Below are the code and all the weights of a small trained network. Each question names an input and a target symbol and asks about switching units off, where a switched-off unit gives its printed mean instead of its output.

import numpy as np


def w(rows, s, z=0):
    codes = np.array(rows[::2]) - 128.0
    scale = np.full(codes.shape[1], s)
    scale[-1] = z or s
    return codes * scale


def norm(h):
    return h / np.sqrt((h * h).mean(-1, keepdims=True) + 1e-5)


def f(y):
    return y / 2 * (1 + np.tanh(0.7978845608 * (y + 0.044715 * y**3)))


def softmax(a):
    e = np.exp(a - a.max(-1, keepdims=True))
    return e / e.sum(-1, keepdims=True)


def log_softmax(a):
    a = a - a.max(-1, keepdims=True)
    return a - np.log(np.exp(a).sum(-1, keepdims=True))


def net(x, mask):
    ids = ['αβδεζηθμξπσ'.index(c) for c in x.split()]
    T = len(ids)
    res = E[ids] + P[:T]
    u = 0
    for l in range(3):
        q, k, v = (norm(res) @ M[l].T for M in (Q, K, V))
        z = softmax(np.where(np.tri(T) > 0, q @ k.T / 2**0.5, -1e9)) @ v
        res = res + np.where(mask[u], z, O[l][:, -1]) @ O[l][:, :-1]
        u += 1
        y = f(norm(res) @ A[l][:, :-1].T + A[l][:, -1])
        res = res + np.where(mask[u : u + 4], y, B[l][:, -1]) @ B[l][:, :-1]
        u += 4
    return log_softmax(norm(res)[-1] @ U[:, :-1].T + U[:, -1])


Q, K, V, O, A, B = {}, {}, {}, {}, {}, {}
E = w([
[98,155,137,138],'α',
[159,158,164,144],'β',
[146,164,124,117],'δ',
[117,115,111,127],'ε',
[118,137,125,138],'ζ',
[203,101,133,6],'η',
[104,109,117,125],'θ',
[212,214,199,126],'μ',
[68,142,172,114],'ξ',
[192,87,196,54],'π',
[84,109,74,111],'σ',
],0.016)
P = w([
[203,107,1,90],'0',
[60,65,110,198],'1',
[170,223,202,8],'2',
[71,60,118,197],'3',
[184,225,208,16],'4',
[71,64,116,196],'5',
[186,228,206,17],'6',
[72,63,118,196],'7',
[191,226,209,21],'8',
[75,59,120,198],'9',
[187,225,210,23],'10',
[76,58,120,197],'11',
[186,228,204,26],'12',
[75,58,118,198],'13',
],0.0074)
Q[0] = w([
[138,93,7,138],'0.h0',
[44,183,180,48],'0.h0',
],0.015)
K[0] = w([
[35,110,63,133],'0.h0',
[185,189,124,4],'0.h0',
],0.018)
V[0] = w([
[1,107,50,207],'0.h0',
[24,177,121,44],'0.h0',
],0.0047)
O[0] = w([
[188,87,247,136,2],'0.h0',
[128,152,138,108,202],'0.h0',
],0.011,0.0024)
A[0] = w([
[76,140,147,90,38],'0.n0',
[15,6,127,91,86],'0.n1',
[159,52,153,61,21],'0.n2',
[181,155,148,232,2],'0.n3',
],0.014,0.0061)
B[0] = w([
[182,124,46,126,142],'0.n0',
[58,194,140,105,254],'0.n1',
[131,141,41,5,195],'0.n2',
[183,171,190,203,153],'0.n3',
],0.02,0.0045)
Q[1] = w([
[95,98,170,254],'1.h0',
[253,215,64,127],'1.h0',
],0.012)
K[1] = w([
[81,186,217,147],'1.h0',
[253,145,79,166],'1.h0',
],0.02)
V[1] = w([
[249,130,143,160],'1.h0',
[109,29,85,140],'1.h0',
],0.012)
O[1] = w([
[110,214,135,11,2],'1.h0',
[32,125,211,189,71],'1.h0',
],0.011,0.0037)
A[1] = w([
[146,80,108,34,2],'1.n0',
[45,147,58,77,83],'1.n1',
[254,87,98,166,133],'1.n2',
[169,35,148,22,158],'1.n3',
],0.011,0.0054)
B[1] = w([
[227,210,99,225,142],'1.n0',
[185,204,234,124,254],'1.n1',
[88,254,189,35,166],'1.n2',
[51,72,180,224,180],'1.n3',
],0.0089,0.0069)
Q[2] = w([
[89,102,146,58],'2.h0',
[23,4,236,120],'2.h0',
],0.019)
K[2] = w([
[53,221,252,3],'2.h0',
[43,10,219,46],'2.h0',
],0.012)
V[2] = w([
[231,46,97,8],'2.h0',
[254,92,166,232],'2.h0',
],0.0067)
O[2] = w([
[215,209,199,204,3],'2.h0',
[79,156,99,254,135],'2.h0',
],0.0088,0.005)
A[2] = w([
[9,111,171,84,9],'2.n0',
[109,230,120,65,127],'2.n1',
[185,36,252,129,45],'2.n2',
[224,78,85,141,86],'2.n3',
],0.012,0.011)
B[2] = w([
[172,157,169,236,148],'2.n0',
[127,70,128,163,250],'2.n1',
[202,59,21,222,136],'2.n2',
[49,158,115,254,120],'2.n3',
],0.017,0.011)
U = w([
[113,192,116,67,207],'α',
[105,3,149,120,1],'β',
[203,73,192,107,99],'δ',
[131,105,198,206,54],'ε',
[90,126,213,100,110],'ζ',
[167,206,170,161,189],'η',
[110,118,32,118,149],'θ',
[195,198,74,115,219],'μ',
[201,89,89,184,128],'ξ',
[92,205,106,177,199],'π',
[161,69,90,47,100],'σ',
],0.017,0.0055)

Each question gives the input, a string of symbols that net reads in full, and the target symbol t.
The units are the heads (2 rows each of Q, K, V and O) and the neurons (one row each of A and B). Each row of codes is followed by its name. A weight is (code - 128) times the scale printed after its matrix; where a second scale follows, it is the last column's (O, A, B and U).
mask holds one flag per unit, layer by layer, with each layer's heads first. A switched-off unit (its flag False) gives its mean, the last column of its rows in O or B, instead of its output. The means were averaged over made-up inputs and are rounded, as every weight is.
A unit's drop is (log p(t) with every unit on - log p(t) with that unit switched off) / (log p(t) with every unit on - log p(t) with every unit switched off).
The circuit of an input: a set's keep is (log p(t) with only the set's units on - log p(t) with every unit switched off) / (log p(t) with every unit on - log p(t) with every unit switched off). Starting from the 12 units with the biggest drops (on a tie, the unit counted first), units are removed one at a time, each time the one whose removal leaves the highest keep (on an exact tie, the one counted first), for as long as the keep stays at least 0.8.
units of the circuit, in order: the units of the circuit, biggest drop first
k most important neurons: the k neurons with the biggest drops, biggest first
top k neurons in layer l: the k neurons of layer l with the biggest drops, biggest first
input α σ α π ξ σ θ ε σ β ζ μ μ, target α: units of the circuit, in order	[1.h0, 0.n1, 0.h0]
input δ ζ θ σ σ θ ξ, target δ: 2 most important neurons	[2.n1, 0.n0]
input μ θ ζ, target μ: units of the circuit, in order	[1.h0]
input ξ ε θ ε β, target ξ: 3 most important neurons	[0.n0, 2.n1, 1.n3]
input ε θ α δ σ μ θ ζ α π β, target ε: 2 most important neurons	[0.n1, 0.n2]
input σ θ ζ μ μ ζ ζ μ σ, target σ: top 3 neurons in layer 0	[0.n1, 0.n2, 0.n3]
input π π μ ξ θ ξ, target π: 2 most important neurons	[0.n1, 2.n1]
input θ α π β α, target θ: 2 most important neurons	[1.n3, 0.n2]
input δ ε η, target δ: units of the circuit, in order	[1.n3, 2.h0]
input π δ μ, target π: top 2 neurons in layer 1	[1.n0, 1.n3]
input π θ α β θ ε σ, target π: units of the circuit, in order	[0.n2, 2.h0, 1.h0]
input ε θ ε σ δ θ π δ δ π α, target ε: 4 most important neurons	[0.n2, 0.n3, 0.n1, 2.n0]
input θ ε θ π ζ θ ξ, target θ: top 2 neurons in layer 0	[0.n0, 0.n2]
input μ α σ π σ ξ α, target μ: units of the circuit, in order	[1.h0]
input ζ β ξ ζ ζ, target ζ: 2 most important neurons	[0.n1, 0.n3]
input θ μ η μ α ξ θ μ β ζ, target ξ: units of the circuit, in order	[2.n2, 0.h0]
input β θ ε σ α ξ θ, target β: 3 most important neurons	[0.n3, 0.n2, 2.n1]
input ξ η ξ, target ξ: 3 most important neurons	[0.n0, 2.n1, 1.n3]
input σ π α β σ β ε θ ξ σ ξ δ ξ, target σ: top 2 neurons in layer 1	[1.n2, 1.n0]
input ξ π θ μ θ σ β β α, target ξ: 2 most important neurons	[2.n1, 0.n0]
input σ ξ β, target σ: top 2 neurons in layer 1	[1.n2, 1.n1]
input β θ ξ μ μ α σ δ η θ θ, target β: 2 most important neurons	[0.n3, 2.n1]
input η ξ μ ζ η ε α ε θ π α ξ η, target η: top neuron in layer 2	[2.n2]
input σ θ δ σ ε δ θ η ξ ξ μ θ δ, target σ: top 2 neurons in layer 1	[1.n2, 1.n0]
input σ η ε, target σ: 2 most important neurons	[1.n2, 0.n1]
input σ ζ ξ σ ξ σ ζ δ, target δ: 3 most important neurons	[1.n2, 0.n3, 0.n1]
input θ σ θ, target θ: 3 most important neurons	[1.n3, 1.n1, 1.n0]
